Each row has a name. Each question is about the rows just above it. Places in a row count from 0.

Z_201: [122 119 155  56 124 151 140 162]
Z_392: [127 139 117 214 128  77 143 144]
Z_199: [113 121 172  81 118 107 184 163]
Z_588: [126 125 134 104 127 139 127 138]
Z_62: [109 122 173  94 117  96 192 160]
Z_433: [137 133 149 176 120  68 191 125]
Z_74: [118 119 125  55 132 186 101 147]
Z_46: [125 129 140 145 140  98 159 145]
Z_205: [139 122 137  82 128 153 122 146]
Every place of [145] in Z_46:  3 7
[55] with -1 step of 1 on every entry:  [54]
Move every entry of [124 151] by +1 step of 1.  [125 152]

Z_62: [140 154 152 139 128  94 136 130  99  91 145 105 132 134 118 100 119 119
 198 192 134 124 146 137 125 108 149 108 149 184 146  83 156 105 115 183
 139  92  89  94 170 132 114 135 124  52 150 116 127  98 142 123 117  89
 120  85 131]
Z_588: [130 135 140 124 152  81 151 113 121 100 110  94 147 137 111  93 140 126
 143 140 121 154 106 150 114 104 119 126 133 176 181  87 127 123 100 210
 162 100 114 102 130 151 111 168 110  84 163 125 102  78 148 128 108  98
 140  75 133]
Z_324: [135 146 149 132 140  85 144 123 108  92 129 100 140 135 114  95 128 122
 178 172 129 138 130 144 117 105 135 114 142 183 163  81 145 111 106 200
 151  93  98  95 155 141 113 150 118  62 158 119 115  85 146 124 113  91
 128  77 134]
Z_205: [129 133 137 122 155  81 154 112 126 105 103  97 148 136 110  93 145 126
 133 126 120 158  99 152 111 105 111 129 129 173 186  89 123 126  98 209
 163 105 123 104 122 151 111 172 108  95 161 125  97  76 150 128 108 101
 143  74 135]
Z_74: [131 141 143 127 149  82 149 116 117 125 115  97 144 137 112  92 137 124
 156 150 125 149 113 149 114 103 125 121 136 180 177  83 134 120 100 207
 159  97 110  99 139 147 110 162 111  75 161 123 106  78 148 127 110  94
 138  75 133]
Z_322: [143 157 154 144 118 104 129 138  95  92 160 113 126 132 125 108 109 117
 211 208 139 110 163 129 130 113 161 102 150 176 141  90 165 101 123 162
 127  93  82  97 184 125 121 118 131  49 141 113 141 110 135 121 123  92
 114  99 131]
Z_199: [125 125 134 120 158  84 154 109 131 108  97  97 150 137 110  94 146 128
 121 116 118 161  92 154 111 107 108 132 126 167 188  94 117 132  97 208
 165 108 129 107 113 152 113 174 109 103 160 128  96  78 149 131 109 105
 146  77 134]
Z_911: [134 143 126 130 145  82 148 120 126  95 123  98 142 136 113  94 133 118
 168 161 118 144 122 146 116 104 130 118 126 181 170  81 139 116 104 204
 155  94 104  96 147 145 110 155 115  67 158 120 110  81 147 126 110  92
 133  75 133]
Z_392: [137 150 150 136 133  88 139 127 102  90 137 103 137 136 117  97 124 121
 189 184 132 131 137 141 120 106 142 109 145 183 155  83 151 107 110 192
 145  91  94  93 163 136 113 142 121  56 153 116 120  91 143 123 116  90
 126  80 134]
Z_201: [142 155 154 140 123  99 134 133  97  91 153 108 128 134 121 105 140 118
 204 202 136 117 156 133 140 110 155 104 150 180 135  87 161 103 119 174
 132  91  87  95 179 129 117 127 128  48 145 115 135 104 140 121 119  91
 180  92 180]
At which places does Z_201 hold [140]?  3 16 24 50
Move every entry of [104] by -1 step of 1.  [103]
[168] with +1 step of 1 on every entry:  [169]
Places of [170] in row Z_911:  30
Shift each entry of [186  89] by -1 times 1:  [185  88]
Every place of [126] in Z_911:  2 8 28 51

Z_322: [117 126 114  68 108 160 161 123 141 130 136 168  86 139 117 123 128 118
 126 141 153  95 118 139 139 148 134 141 113 135 126 130 113 142 141  81
 139 148 124 128 126 141]
Z_201: [117 141 104  68 108 160 161 123 105 130 136 168  86 119 117 113 128 118
 126 122 153 141 113 119 131 148 134 141 113 135 126 130 113 101 143  81
 139 165 122 139 124 113]
Z_392: [ 87 107 166  78 172  67 105 156 155 130 170 108  97 123 148  93 101  39
 202 168  85 165 119 172 216 199 151 160 113 116 131 147 122 141 135  81
 125 106 125 136 106 120]
Every place of [113] in Z_201:  15 22 28 32 41
Every place of [141] in Z_322:  8 19 27 34 41

Z_322: [132 140 155 150 128 150]
Z_205: [151 172 159 132 128 145]
Z_199: [178 221 165 128 128 136]
Z_46: [135 144 156 148 128 149]
Z_201: [127 127 138 231 128 174]
Z_588: [127 127 142 216 128 170]
Z_74: [129 134 155 152 128 150]
Z_392: [142 142 142 128 128 142]
Z_433: [161 189 161 128 128 142]
At which places does Z_392 hold [142]?  0 1 2 5
Move every entry of [134 155 152 128] by -1 step of 1.  [133 154 151 127]
Move every entry of [127] by -1 step of 1.  [126]
At which places does Z_588 hold [128]?  4
Shift each entry of [189 161 128 128] by -1 times 1:  [188 160 127 127]
Places of [140] in row Z_322:  1
[231] with -1 step of 1 on every entry:  [230]

Z_62: [ 64 182 116 138 133 125 112  65 125 156 141 169 114 141 154  88 125 150
 115 147 104 147 138 121  85 134 101 115 140 106 115 125 195 143 117 151
 164 155 108 160 115 119 121  77 183 125 118 112 104 134 159 131  89  90
 122 132 140]
Z_322: [110 158 181 138 139 118 109  48 146 142 159 159 128 121 146  88 166 139
 157 135 106 138 128 117  75 140 145 129 140  88 139 146 186 110  92 163
 146 184 101 119 129 133 117  89 179 125 154 109 106 140 150 138  94  92
 112 132 133]
Z_392: [ 76 176 137 135 141 125 113  58 136 153 144 159 124 132 150  88 144 150
 136 143 101 141 136 121  87 131 116 119 140 104 127 136 186 128 116 166
 157 166 102 153 119 129 114  85 176 124 132 113 105 131 154 133  87  95
 119 132 137]
Z_201: [103 183 127 135 123 145 156  43 165 151 146 132 154 134 134  88 156 144
 122 126 115 151 121 119 112 156 119 114 150 104 138 165 174 108 131 154
 130 155 100 166 114 119  74 101 147 113 145 129 109 156 143 125 114 106
 130 132 118]
Z_205: [ 68 133 133 142 160 110 149  79 100 117 144 139 130 120 106  88 169 176
 138 163  90 160 132 129  87 107 111 154 107 103 135 100 140 134 124 157
 123 126  89  99 154 135 142 117 140  92 178 149 115 107 125 164 109 108
 107 132 108]
Z_588: [102 180 145 138 135 130 128  41 158 171 140 135 140 127 141  88 161 125
 117 125 107 152 125 119 109 136 119 120 135 112 131 158 165 105 117 182
 135 166 101 168 120 135  94 104 135 118 156 128 107 136 153 128  99 100
 132 132 128]
Z_199: [131 136 151 113 136 141 123  43 175 103 156 138 166 142 113  88 181 128
 148 153 127 146 148 114  98 168 125 132 146  73 146 175 145  80 105 142
 104 172  92 119 132 114  64 122 135 108 183 123 113 168 131 140 133 129
 119 132  90]
Z_74: [ 50 192  89 156 128 116 129  79 103 161 135 173 110 125 144  88 115 159
 117 151 105 163 131 124  97 131  89 122 145 122 104 103 199 157 119 155
 148 129 104 164 122 116 140  84 178 128 113 129 106 131 160 126  98  78
 129 132 149]
At which places does Z_588 hold [135]?  4 11 28 36 41 44
Move every entry of [135 141 125] by +1 step of 1.  [136 142 126]
Places of [157] in row Z_74:  33
[112] with +1 step of 1 on every entry:  [113]

Z_62: [97 32 53 96 54]
Z_74: [97 53 53 53 53]
Z_199: [54 55 54 54 54]
Every place of [53] in Z_74:  1 2 3 4
Every place of [54] in Z_199:  0 2 3 4
Move every entry of [53] by +1 step of 1.  [54]
Whose row is [54 55 54 54 54]?  Z_199
Places of [96] in row Z_62:  3
Places of [54] in row Z_62:  4

Z_46: [160 155 106 173 115 190 162  69 149 149 163  55 202  88 151 200 176 167
  86  83 127  73 117 145]
Z_74: [145 158 134 168  76 165 178  72 126 146 136  42 214  93 120 204 184 157
  83  90 141  80 124 154]
Z_911: [141 156 142 164  67 159 180  72 121 145 126  43 215  93 113 204 187 150
  81  91 146  86 128 154]
Z_205: [157 159 121 171  96 179 171  67 137 151 149  48 209  90 135 202 181 160
  83  86 139  76 121 149]
Z_588: [133 156 157 157  52 142 188  77 109 145 113  44 215 102  94 199 185 144
  83  98 150  94 134 156]
Z_201: [151 148 125 169  87 172 177 148 133 148 143  45 148  91 128 203 183 160
  84  86 139  79 124 151]
Z_433: [140 156 149 160  60 151 187  74 116 143 120  45 217  97 102 202 183 149
  82  97 148  91 130 157]
Move every entry of [146 136  42] by -1 step of 1.  [145 135  41]
[ 91 128 203 183] with +1 step of 1 on every entry:  [ 92 129 204 184]
At which places does Z_201 hold [148]?  1 7 9 12
Shift each entry of [144  83  98 150] by +1 times 1:  [145  84  99 151]

Z_324: [122 104 174 141 156 154 180 105 163 147 185  98  99 147 169 119 156 161
 109 114 171 186  95 190 173  60 114  84 147 120 201  64  99  90 154 113
 159 131 182 113 131 191 198 113 148 152 174]
Z_433: [ 92  77 205 125 187 130 126 114 148 189 153 172 209 207 193 139 187  74
 104 113 128 162 201 161 202 208 113 147 207 158  93 198 190 174 132  76
 158 109 181 114  90  58 141 134  86  76  81]
Z_911: [119 144  98 143 125 171 119 185 144 120 149 103  88 112 129 185 125 174
 136 185 114 109  89 152 128  69 135 106 112 119 185  75  95  98 147 149
 138 145 140 173 152 195 165 142 162 168 178]
Places of [185] in row Z_911:  7 15 19 30
At which places does Z_324 hold [113]?  35 39 43
Every place of [173] in Z_911:  39
Shift each entry of [193 139 187  74] by +1 times 1:  [194 140 188  75]
[149 103] with +1 step of 1 on every entry:  [150 104]

Z_62: [136 104  46 123 130  75 172 188 161 170 113 105 140 164  52  73 195  50
 136 108 148 212 167 114 137 115  84  79  63 158 129  69 185 122 218 125]
Z_46: [136 104  46 123 130  75 172 188 161 170 113 105 140 168  52  74 195  50
 136 108 148 212 181 114 137 115  84  79  63 158 129  69 185 122 218 125]
Z_199: [135 110  63  92 117  57  93 167 172 154 126  85 148 165  48  86 173  86
 171 113 132 185 174 104 128 125  96  96  49 164 110  75 185 111 188 110]
Z_74: [123 120  93  89 108  60 165 160 151 188 127 102 133 210  93  94 205  94
 175  60  60 155 130  77  94 109 103  94  94 200 108  48 137 134 162 171]
Every place of [96] in Z_199:  26 27
Shift each entry of [113 132 185 174] by +1 times 1:  [114 133 186 175]
At which places does Z_74 hold [94]?  15 17 24 27 28
Move every entry of [188] by -1 step of 1.  [187]

Z_322: [104  98 165  69 182  97  76 111]
Z_201: [106  94 177  96 168  70 121  63]
Z_588: [135  86  79  96 194 173 156 162]
Z_205: [113 200 143 200  76 135  87 145]
Z_62: [139 111  78 176 125 123 210 138]
Z_911: [155 113  64 203  82 154 215 164]
Z_433: [135  63  64 146 208 118 212 115]
Z_46: [146  64 104  92 180 122 172 116]
Z_74: [206  74 170 112 206 173  80  80]
[113  64] with +1 step of 1 on every entry:  [114  65]
[210] with -1 step of 1 on every entry:  [209]
Every place of [80] in Z_74:  6 7
Shift each entry of [203  82] by +1 times 1:  [204  83]
[143] with -1 step of 1 on every entry:  [142]
Move every entry of [173] by -1 step of 1.  [172]

Z_433: [146  92 117 111 180 108 146  91 166 138 158 117 150  91 134 117 194 102]
Z_588: [120 159 118 107 159 159 120 159 155 119  72 120 103 159 159 126 158 159]
Z_205: [160 150 141 150 141 161 157  51 156  90 142 141 129 122 150  78 214 156]
Z_322: [110 117 162 122 138 144  76  79 125 142 149 176 165 142 135 101 123 149]
Move every entry of [141] by +1 step of 1.  [142]
Places of [156] in row Z_205:  8 17
Shift each entry of [159 126] by -1 times 1:  [158 125]
Every place of [159] in Z_588:  1 4 5 7 13 14 17
Every place of [91] in Z_433:  7 13
Every place of [141] in Z_205:  2 4 11
At which places does Z_322 hold [79]?  7

Z_199: [141 109  87 121 170 130 202 137 181 145 158 152]
Z_392: [ 83  82 135 138 101 207 111 158 138 113 133 135]
Z_46: [117 142 147 128 127 128 147 128 104  97 122 147]
Z_588: [117 142  73 128 105 201 137 104 172  28 117 106]
Every place of [128] in Z_46:  3 5 7
Move every entry of [ 73 128] by -1 step of 1.  [ 72 127]
Shift each entry of [117] by +1 times 1:  [118]

Z_62: [170 216 135 124 110 176 102 107  62 106 122 166  89 154 145 136 140 115
 140 102 126  98 145 170 137 150 101 136 138]
Z_201: [138 155 132 127 124 142 120 121 109 121 175 138 119 133 135 129 134 126
 135 125 127 117 132 138 130 131 124 131 128]
Z_74: [169 219 133 125 112 179 100 102  59 102 122 165  59 157 144 137  59 137
 142 106 125 100 142 169 136 146  98 140 137]
Z_911: [170 216 157 124 110 176 102 107  62 152 122 166  89 154 145 136 140 115
 140 102 126 102 145 170 137 150 101 136 138]
Z_205: [147 156 133  60 122 144 118 156 104 117 126 142 117 134 133 131 138 121
 156 118 156 117 137 145 131 135 128 134 131]
Places of [156] in row Z_205:  1 7 18 20
At which places does Z_911 hold [176]?  5
Places of [59] in row Z_74:  8 12 16

Z_324: [166  98  81 166  81]
Z_433: [110 171 155 176 159]
Z_392: [ 75 165  82 207  78]
Z_201: [124  69 124  61  82]
Z_322: [178  69 124  61 119]
Z_911: [124 168 182 151 172]
Z_74: [175  88 168  60 163]
Z_46: [159 149 176  85 177]
Move every entry of [81] by +1 step of 1.  [82]
Move every entry of [75] by -1 step of 1.  [74]
Places of [81] in row Z_324:  2 4

Z_46: [123 136 137  98]
Z_199: [54 54 54 54]
Z_322: [138 159 166  45]
At which places does Z_199 hold [54]?  0 1 2 3
[136] with +1 step of 1 on every entry:  [137]
Move every entry of [54 54] by -1 step of 1.  [53 53]
[54] with +1 step of 1 on every entry:  [55]
[136] with -1 step of 1 on every entry:  [135]
Every place of [98] in Z_46:  3
At which places does Z_46 hold [137]?  2

Z_433: [177 115  88 124 134 120  91 117 150 139 135 131 143 119 111 119 145  71
 158 114  73 130 143  55 160  88]
Z_588: [177 115  88 124 134 120  91 145 150 139 135 131 120 119 111 119 145  71
 158 114 120 130 134  55 160  88]
Z_46: [177 115  88 162 134 120  91 145 150 139 135 131 120 119 111 119 145  71
 158 111 120 130 143  55 142  88]
Z_324: [107 107 147 111 142 112  88 143 132 133 129 154 147 138 202 133 149 176
 107 152 130 120 147 173 106 113]
Z_205: [113 110 120 111 195 145 154 117 152 155 191 206 143 143  82 103 130 147
 174 143 143 103  80 113 119 143]
Shift each entry of [ 91 117 150 139] by -1 times 1:  [ 90 116 149 138]
[130 147 174 143] with -1 step of 1 on every entry:  [129 146 173 142]
Shift each entry of [91] by -1 times 1:  [90]
Places of [133] in row Z_324:  9 15
Every place of [143] in Z_205:  12 13 19 20 25
Shift each entry of [133] by +1 times 1:  [134]
At which places does Z_205 hold [113]?  0 23

Z_911: [128 105 162 128 159 159 129 110 137  84 128 128 166 128 133 173 108 129
 189 139 159 142 108 126  58 128 128 224 108 179 128 140  74 159 146 140]
Z_201: [ 60 128 132 138  76 178 122 122 113 122  80 126 151 154 128 178  74 127
 182 137  60 178 154 128  76 128 111 223 101 112 101 118 112 128 125 115]
Z_62: [ 60 128 132 138  76 128 158 122 117 122  80 126 151 154 128 128  74 127
 182 137  60 178 154 128 177 140 106  81 128 130  85 128 117 102 149 135]
Z_74: [102 128 128 156 128  86 128 132 147 117 128 128 159 160 118 138  85 136
 189 110  93 128 146 127  76 165  79 228 128 128 108 105 101  95 128 133]
Z_322: [ 60 128 132 138  76 128 122 122 117 122  80 126 151 154 128 128  74 127
 182 137  60  95 119 138  98 139 128 135 195 152 139  96 134 101 120 155]
Z_46: [102 128 128 156 128 135 128 132 147 117 128  93 159 160 118 138  85 136
 189 110  93 128 146 127  76 139  79 228 128 128 108 160 101  95 102 133]
Move every entry of [132 138] by -1 step of 1.  [131 137]
Places of [102] in row Z_62:  33
[128] with -1 step of 1 on every entry:  [127]
At which places does Z_201 hold [112]?  29 32
Move every entry of [122 117] by -1 step of 1.  [121 116]
At which places does Z_911 hold [159]?  4 5 20 33
At which places does Z_46 hold [159]?  12

Z_911: [ 99 191  82 152 165 108 108  93 129 124  85 151 105 140 183 118 108 137
 106 105 144 106  99 147  92]
Z_46: [150 119 106 135 105 166  86 142  87 148 159 185 143 111  97 135 153 109
 131 174 150 131 103 118  92]
Z_322: [120 143 141 109  71 172  99 171 125 142 164 124  89 114 137 143 107  97
 172 124 155  84 181 112 116]
Z_588: [144 150 135 143 119 119 154 142 146  90 167 122 131 144 137  87 100 123
  86 144 122 134 165 121 191]
Z_199: [ 91 182 119 132 139 156 127  32  75 175 114 123 134 157 127 146 100 169
 142  97 134 123 100 132 125]
Z_62: [115  71 153 114 193  84 136 139  95 115 149 136 168 146 122  86  99 166
  95 124 163 121 119  99 188]
Z_392: [149 174 103 155 127 143 144 151 180  79 136 131 109 122 144  79 129  52
  73 164  86 149 168 148 142]
Z_74: [147  80 147 155 164  81 129 187 156 145 105 133 100  77 138 155 160 126
 166 122 148 110 133 114  92]
Z_324: [120 143 150 109  71 172  99 171 125 142 164 124  89 114 137 143 107  97
  85 124 155  84 181 112 116]
Shift each entry of [ 71 172  99] by +1 times 1:  [ 72 173 100]
Every place of [148] in Z_74:  20
Every place of [135] in Z_46:  3 15
Shift each entry of [109 122] by -1 times 1:  [108 121]

Z_201: [155 142  91 184 112  56 119]
Z_46: [155 155  94  94 155 155  94]
Z_911: [119 119  95 119 115  59 119]
At which places does Z_911 hold [119]?  0 1 3 6
At which places does Z_46 hold [94]?  2 3 6

Z_74: [175 122 176 148 104 120 132 138 145  47 140  84  92 106 158 126  71 161
 123 122 157 132 137 172 124 134 135 103 128 140 140 180 163 154 152 134
 154  86 122 106 129 131 123 122 176 112 134  95 143 148 133 159 133 155
 105 140]
Z_201: [172 114 108 128 132  85 157 116 189 157 126 129 122 117 113 108 154 133
 125 131 124 100 131 122 132 140 143 120 126 133 120 182 105 106 113 170
 112  93  94 122 148 140 133 132 110 133 133 127 110 142 133  77 132 110
 132 131]
Z_62: [139 153  91 148 145 134 143 147 128 140 114 118 144 115 187 151 117 140
 123 136 110 152 154 112 151 120 117 111 117 131 108 112 157 152 131 138
 165 131  99 222  98 181  90 140 161 107 119 123 151 143 163 125 134 136
 166 112]
Z_205: [ 81 116 142 139 152  95 140 183 106 155 125 140 112 126 113 135 121 120
 134 125 109 108 134 128 145 144 132 131 139  95 106  61 151 114 115  90
 139 126 136 145 122 118 131 110  57 136 106  96 143 114 107 137 137 136
 102 136]
Z_199: [134 150 153 134 106 106 163 163 175  76 108 122  82  77 112 138 165 147
 157 108 131 138 125 130 150 135 131 110 121  92 141  60 124 107 127 166
 191 170  95 133 126 102 158 131 170 113 113 110 154 130 149 166 128 103
 104 110]
Z_46: [158 150 133 152 101 158 159 138 156 201 126 111 155 110 125 101 135 132
 146 125 137 105 125 120 133 119 149 114 128 106 117  94 125 116 111 148
  84 129 144 126 133  96 141 126 213 144 121 137 131 129 126 155 148  94
 104 130]
Z_588: [129  88 181 125 147 194 143 116 132 155 151 163 105 126 109 147  92 126
  87 134 116 130 139 137 124 117 131 138 122 147 150  78  80 107 162 114
  87  98 129 158 141 135 141 121  82 127 167 136 132 131 120 120 118 141
  99 111]
Z_322: [133 134 146 119 166 126 109 162 146 109 128 135 154 170 127 129 155 108
 202 202 130 156 119 128 121 138 108 129 137 125 145 202 103 136  77 186
 110 154 157 107 151  72 113 129 121 108 141 125 128 113 119  79 126 141
 127 130]
Z_433: [171 132 120 130 108 123 114 153 172 140 130  66 104 170 136 136 153 142
 162 160 136 152 146 118 139 133 171 128 121 156 124 125  77 165 156 117
 163 160 108 134 117 154 172 140 150 137  93 113 121 137 127 150 137 171
 109 130]
Z_324: [ 84 117  99 129  83  74  99  85 127 122 127 179 149 129 151 131  91 105
  97 138 134 145 130 135 125 137 131 110 144 102 136 122 123 130 132 135
  85 127 135  80  92 128 129 151 153 170 127 110 122 162 145 170 136 128
  86 118]
Every place of [119] in Z_322:  3 22 50
Places of [133] in row Z_201:  17 29 42 45 46 50
Every place of [171] in Z_433:  0 26 53
Places of [202] in row Z_322:  18 19 31
Move every entry of [180 163 154] by -1 step of 1.  [179 162 153]
Every place of [130] in Z_433:  3 10 55

Z_322: [144 127 125 132 125 144]
Z_911: [152 125 113 130 127 144]
Z_588: [138 127  97 136 134 115]
Z_46: [133 135 136 135 135 135]
Z_433: [127 127 127 128 128 127]
Z_74: [128 125 123 129 129 123]
Z_201: [180 108  83 111 140 164]
Z_324: [128 126 124 129 129 124]
Z_62: [128 126 124 129 143 124]
Z_199: [133 129 127 129 127 133]
Z_205: [138 124 124 131 126 137]
Z_392: [141 128 122 131 126 138]
[132] with +1 step of 1 on every entry:  [133]
Move every entry of [125 113 130 127] by +1 step of 1.  [126 114 131 128]
Every place of [135] in Z_46:  1 3 4 5
[127  97 136 134] with -1 step of 1 on every entry:  [126  96 135 133]
Every place of [125] in Z_322:  2 4

